Here is a tiny trained network, its code and every weight. The questions are about switching its units off for an input and a target symbol, where a switched-off unit gives its printed mean instead of its output.

import numpy as np


def w(rows, s, z=0):
    codes = np.array(rows[::2]) - 128.0
    scale = np.full(codes.shape[1], s)
    scale[-1] = z or s
    return codes * scale


def norm(h):
    return h / np.sqrt((h * h).mean(-1, keepdims=True) + 1e-5)


def f(y):
    return np.maximum(y, 0)


def softmax(a):
    e = np.exp(a - a.max(-1, keepdims=True))
    return e / e.sum(-1, keepdims=True)


def log_softmax(a):
    a = a - a.max(-1, keepdims=True)
    return a - np.log(np.exp(a).sum(-1, keepdims=True))


def net(x, mask):
    ids = ['ΛΞΦβζτψ'.index(c) for c in x.split()]
    T = len(ids)
    res = E[ids] + P[:T]
    u = 0
    for l in range(2):
        q, k, v = (norm(res) @ M[l].T for M in (Q, K, V))
        z = softmax(np.where(np.tri(T) > 0, q @ k.T / 2**0.5, -1e9)) @ v
        res = res + np.where(mask[u], z, O[l][:, -1]) @ O[l][:, :-1]
        u += 1
        y = f(norm(res) @ A[l][:, :-1].T + A[l][:, -1])
        res = res + np.where(mask[u : u + 8], y, B[l][:, -1]) @ B[l][:, :-1]
        u += 8
    return log_softmax(norm(res)[-1] @ U[:, :-1].T + U[:, -1])


Q, K, V, O, A, B = {}, {}, {}, {}, {}, {}
E = w([
[134,160,129,5,123,113,208,188,186,90],'Λ',
[195,104,107,76,170,172,92,71,122,140],'Ξ',
[101,112,146,89,79,103,96,214,55,70],'Φ',
[45,159,80,176,203,76,109,149,54,169],'β',
[113,104,173,185,157,158,48,66,67,144],'ζ',
[92,25,53,113,163,66,140,147,173,52],'τ',
[175,131,174,198,126,203,179,186,121,132],'ψ',
],0.02)
P = w([
[61,112,132,55,236,207,49,163,103,146],'0',
[71,94,122,65,191,177,103,154,96,139],'1',
[97,88,114,93,201,148,108,150,80,146],'2',
[102,88,118,86,116,158,121,143,128,139],'3',
[115,94,119,105,101,144,135,143,128,137],'4',
[137,101,135,128,102,126,146,145,111,129],'5',
[139,120,138,144,88,115,162,141,106,111],'6',
[159,130,142,166,80,100,156,143,125,121],'7',
[166,139,128,173,47,94,165,135,132,133],'8',
[169,161,125,190,46,73,172,127,132,134],'9',
[163,166,125,194,8,71,180,125,155,134],'10',
[169,175,165,197,15,36,197,114,157,103],'11',
],0.012)
Q[0] = w([
[68,215,149,252,129,208,179,145,121,107],'0.h0',
[43,49,151,188,215,127,131,104,149,191],'0.h0',
],0.014)
K[0] = w([
[129,169,226,191,90,206,102,150,55,253],'0.h0',
[63,150,230,105,180,87,60,39,105,185],'0.h0',
],0.016)
V[0] = w([
[81,135,57,95,170,163,108,232,112,112],'0.h0',
[155,119,113,1,118,196,84,171,16,146],'0.h0',
],0.0088)
O[0] = w([
[178,2,207,110,120,80,151,121,137,154,245],'0.h0',
[109,185,136,140,128,80,37,164,215,193,255],'0.h0',
],0.0074,0.0055)
A[0] = w([
[88,107,155,187,121,157,47,33,116,127,195],'0.n0',
[153,132,125,125,130,211,136,202,122,125,45],'0.n1',
[75,149,93,79,159,16,142,161,58,163,202],'0.n2',
[253,128,89,113,193,119,159,8,168,228,3],'0.n3',
[115,178,195,254,90,84,169,73,120,206,84],'0.n4',
[130,126,77,67,200,229,173,140,111,89,79],'0.n5',
[205,134,165,150,54,68,75,134,136,99,163],'0.n6',
[167,173,160,84,67,154,150,119,179,105,84],'0.n7',
],0.011,0.0028)
B[0] = w([
[191,34,94,119,94,227,183,144,100,163,248],'0.n0',
[193,20,81,137,138,152,55,184,177,156,167],'0.n1',
[60,64,157,196,80,192,212,178,138,148,254],'0.n2',
[38,121,154,155,96,144,43,6,160,108,166],'0.n3',
[142,95,155,143,99,119,160,100,136,95,232],'0.n4',
[100,137,1,54,59,120,85,163,179,119,144],'0.n5',
[163,81,134,93,67,80,117,92,64,179,229],'0.n6',
[193,118,92,143,159,94,182,139,77,206,217],'0.n7',
],0.012,0.0077)
Q[1] = w([
[169,232,190,162,45,72,188,70,169,106],'1.h0',
[157,61,135,203,2,147,200,67,199,165],'1.h0',
],0.012)
K[1] = w([
[112,187,135,130,61,99,165,73,114,148],'1.h0',
[194,107,75,248,28,78,164,83,141,48],'1.h0',
],0.018)
V[1] = w([
[194,110,99,90,250,233,188,7,196,177],'1.h0',
[20,70,160,184,75,207,20,13,99,81],'1.h0',
],0.018)
O[1] = w([
[80,220,119,219,77,144,158,104,162,13,253],'1.h0',
[59,155,95,71,111,96,89,36,82,250,169],'1.h0',
],0.014,0.0051)
A[1] = w([
[114,185,121,78,101,158,192,137,186,201,222],'1.n0',
[136,100,75,13,143,171,120,106,91,115,3],'1.n1',
[195,53,166,223,139,33,109,2,133,129,39],'1.n2',
[50,118,29,115,139,99,204,106,157,96,203],'1.n3',
[95,128,104,156,61,130,153,99,94,47,94],'1.n4',
[115,169,35,72,223,236,120,123,54,61,208],'1.n5',
[99,108,75,171,116,103,162,86,81,192,173],'1.n6',
[125,75,150,95,190,205,157,97,80,128,76],'1.n7',
],0.019,0.003)
B[1] = w([
[154,94,180,172,67,133,122,145,136,93,201],'1.n0',
[60,127,86,125,152,142,189,107,94,134,168],'1.n1',
[173,145,110,123,40,170,189,240,122,176,185],'1.n2',
[173,153,152,103,155,183,145,143,67,167,204],'1.n3',
[149,96,135,100,109,108,106,175,157,143,224],'1.n4',
[125,219,206,128,71,90,149,5,78,198,143],'1.n5',
[102,165,45,78,120,86,149,103,168,108,252],'1.n6',
[150,115,142,211,156,152,92,172,108,84,175],'1.n7',
],0.023,0.016)
U = w([
[98,66,118,136,96,2,77,167,119,157,86],'Λ',
[113,215,110,57,73,131,102,160,176,136,128],'Ξ',
[164,112,121,39,188,166,99,144,88,148,123],'Φ',
[166,133,92,118,157,93,101,143,205,35,184],'β',
[156,201,144,181,106,70,117,83,93,123,221],'ζ',
[152,105,182,120,94,151,131,177,171,115,164],'τ',
[31,130,81,168,121,150,207,182,89,114,2],'ψ',
],0.0075,0.0056)

Each question gives the input, a string of symbols that net reads in full, and the target symbol t.
The units are the heads (2 rows each of Q, K, V and O) and the neurons (one row each of A and B). Each row of codes is followed by its name. A weight is (code - 128) times the scale printed after its matrix; where a second scale follows, it is the last column's (O, A, B and U).
mask holds one flag per unit, layer by layer, with each layer's heads first. A switched-off unit (its flag False) gives its mean, the last column of its rows in O or B, instead of its output. The means were averaged over made-up inputs and are rounded, as every weight is.
A unit's drop is (log p(t) with every unit on - log p(t) with that unit switched off) / (log p(t) with every unit on - log p(t) with every unit switched off).
The circuit of an input: a set's keep is (log p(t) with only the set's units on - log p(t) with every unit switched off) / (log p(t) with every unit on - log p(t) with every unit switched off). Starting from the 12 units with the biggest drops (on a tie, the unit counted first), units are removed one at a time, each time the one whose removal leaves the highest keep (on an exact tie, the one counted first), for as long as the keep stays at least 0.8.
units of the circuit, in order: the units of the circuit, biggest drop first
unit that matters most: the unit with the biggest drop
top k neurons: the k neurons with the biggest drops, biggest first
top k neurons in layer l: the k neurons of layer l with the biggest drops, biggest first
input β ψ Λ Λ ψ Λ Λ Ξ ζ τ, target Φ: top 3 neurons : (1.n3, 0.n6, 0.n3)
input ψ Λ Φ Λ Λ Λ ψ Λ Ξ Λ ψ β, target τ: unit that matters most : 0.n2
input Φ ζ ζ Λ Λ Λ τ, target ψ: top 3 neurons in layer 0 : (0.n7, 0.n0, 0.n1)
input Λ Ξ ψ, target β: units of the circuit, in order : (1.h0, 0.n2, 1.n2)
input ψ Λ ψ Λ ζ ψ Φ β ψ β β Λ, target Λ: top 3 neurons in layer 1 : (1.n3, 1.n0, 1.n2)
input Ξ Λ β ζ Ξ β, target Ξ: top 2 neurons : (0.n0, 1.n6)
input τ Φ Ξ, target ψ: top 4 neurons in layer 1 : (1.n1, 1.n4, 1.n2, 1.n7)
input τ Λ ζ τ Ξ Λ, target ψ: top 4 neurons : (0.n7, 1.n1, 0.n0, 1.n4)
input β ζ τ ζ τ Φ, target ψ: top 2 neurons in layer 1 : (1.n4, 1.n1)
input ζ β Λ τ ζ τ τ ζ, target ψ: top 4 neurons : (0.n0, 0.n7, 1.n1, 1.n4)
input Λ Φ Λ, target Φ: top 2 neurons : (0.n2, 0.n0)
input ψ ψ Ξ τ, target Φ: top 3 neurons in layer 0 : (0.n7, 0.n6, 0.n4)
input τ ψ Λ Λ Φ ζ ζ β, target Ξ: top 3 neurons : (1.n6, 0.n0, 1.n4)
input τ Φ Λ β τ Λ, target ψ: top 2 neurons : (1.n1, 0.n7)
input Λ ζ ζ ζ Λ ζ ψ, target β: unit that matters most : 0.h0
input Φ Λ Λ ζ τ ζ ψ ψ β Φ β ζ, target Ξ: top 2 neurons in layer 1 : (1.n6, 1.n2)
input ψ ζ Λ τ Ξ, target ψ: top 2 neurons : (1.n1, 0.n0)
input ζ ζ ζ β ζ β Λ ζ τ, target ψ: top 4 neurons in layer 0 : (0.n7, 0.n0, 0.n5, 0.n1)
input τ ζ β ψ β, target τ: top 2 neurons in layer 0 : (0.n2, 0.n3)
input Φ Λ ζ, target Ξ: unit that matters most : 1.h0
input ψ Λ Ξ τ Φ Φ τ Ξ Φ Φ Λ, target Φ: top 2 neurons : (0.n0, 0.n7)
input β Λ ζ, target ζ: top 3 neurons : (1.n5, 0.n6, 0.n0)
input Λ β Λ Λ τ ψ Λ τ ζ τ ζ, target ψ: top 4 neurons in layer 0 : (0.n0, 0.n7, 0.n1, 0.n4)
input β Φ Φ Φ Λ β, target Λ: top 3 neurons in layer 0 : (0.n2, 0.n7, 0.n0)
